data =
[[128 123 132 129 129 138 133 130 118 115 122 120 131 127 143 105]
 [135 131 130 128 132 140 130 143 134 130 120 147 141 115 120 119]
 [126 108 140 128 122 131 135 142 131 129 117 123 139 121 118 119]
 [138 112 135 143 118 136 130 125 133 126 118 123 124 120 139 124]
 [126 118 119 126 124 128 117 147 137 131 135 127 131 125 120 139]
 [132 139 123 111 127 134 125 137 121 123 130 117 139 134 116 116]
 [151 127 126 137 124 129 129 136 130 138 132 133 147 137 128 122]
 [131 121 139 113 131 120 131 142 131 130 127 113 126 124 115 134]
 [141 131 144 129 132 130 128 124 146 129 120 143 131 120 128 127]]
The entry in the top-right corner is 105
The bottom-left entry: 141
Report the largest entry in the last row.
A: 146
Report the first entry in reading order.
A: 128
Report the entry just left of the smallest entry.
A: 143
The entry directly above the largest entry is 132
The largest entry: 151
The entry directly below the smallest entry -> 119
Report the 3rd smallest entry.
A: 111
Report the entry directly below the largest entry.
A: 131
Report the entry directly below 108.
A: 112
Report the third entry on the diagonal from the top-right corner.
A: 121
The last entry, reading row by row -> 127
The second entry, reading row by row -> 123
Report the entry just right of the largest entry.
A: 127
The 5th entry in reading order: 129
The last entry in the row that holds the largest entry is 122
The second smallest entry is 108
Report the 4th entry, reading row by row.
A: 129
The third entry in reading order: 132
Report the 2nd entry on the diagonal from the top-right corner.
A: 120
The 4th-last entry, reading row by row: 131

[132 131 154 133 108 127]
The entry just left of 127 -> 108
The entry just right of 108: 127

Read these off the table that follows.
1) Give the 5th entry, reading row by row.
2) Give the top-left entry.
3) Give the last entry, reading row by row.
4) Give the 3rd entry on the diagonal from the top-right corner.
5) Give the last entry of the smallest entry's row.
6) Give the entry just right of 104.
7) Give the third smallest entry.
8) Give the largest entry in the first column.
[[145, 118, 109, 128, 110, 112, 122],
 [111, 135, 107, 131, 147, 111, 133],
 [104, 116, 110, 132, 109, 108, 121],
 [110, 118, 144, 124, 144, 145, 125],
 [110, 138, 105, 135, 108, 108, 106],
 [142, 123, 133, 123, 112, 146, 110],
 [149, 113, 122, 119, 146, 149, 118]]
1) 110
2) 145
3) 118
4) 109
5) 121
6) 116
7) 106
8) 149

M =
[[107 119 128 133 116 135 138 133 118 119]
 [107 130 127 137 139 125 127 133 121 122]
 [123 126 117 150 138 136 126 138 121 125]]
Indices start at 0.
Give the entry in row 0 and column 2.
Answer: 128
Give the entry in the bottom-left corner.
Answer: 123
The largest entry is 150
Give the entry in the bottom-right corner.
Answer: 125
Give the entry just right of the largest entry.
Answer: 138
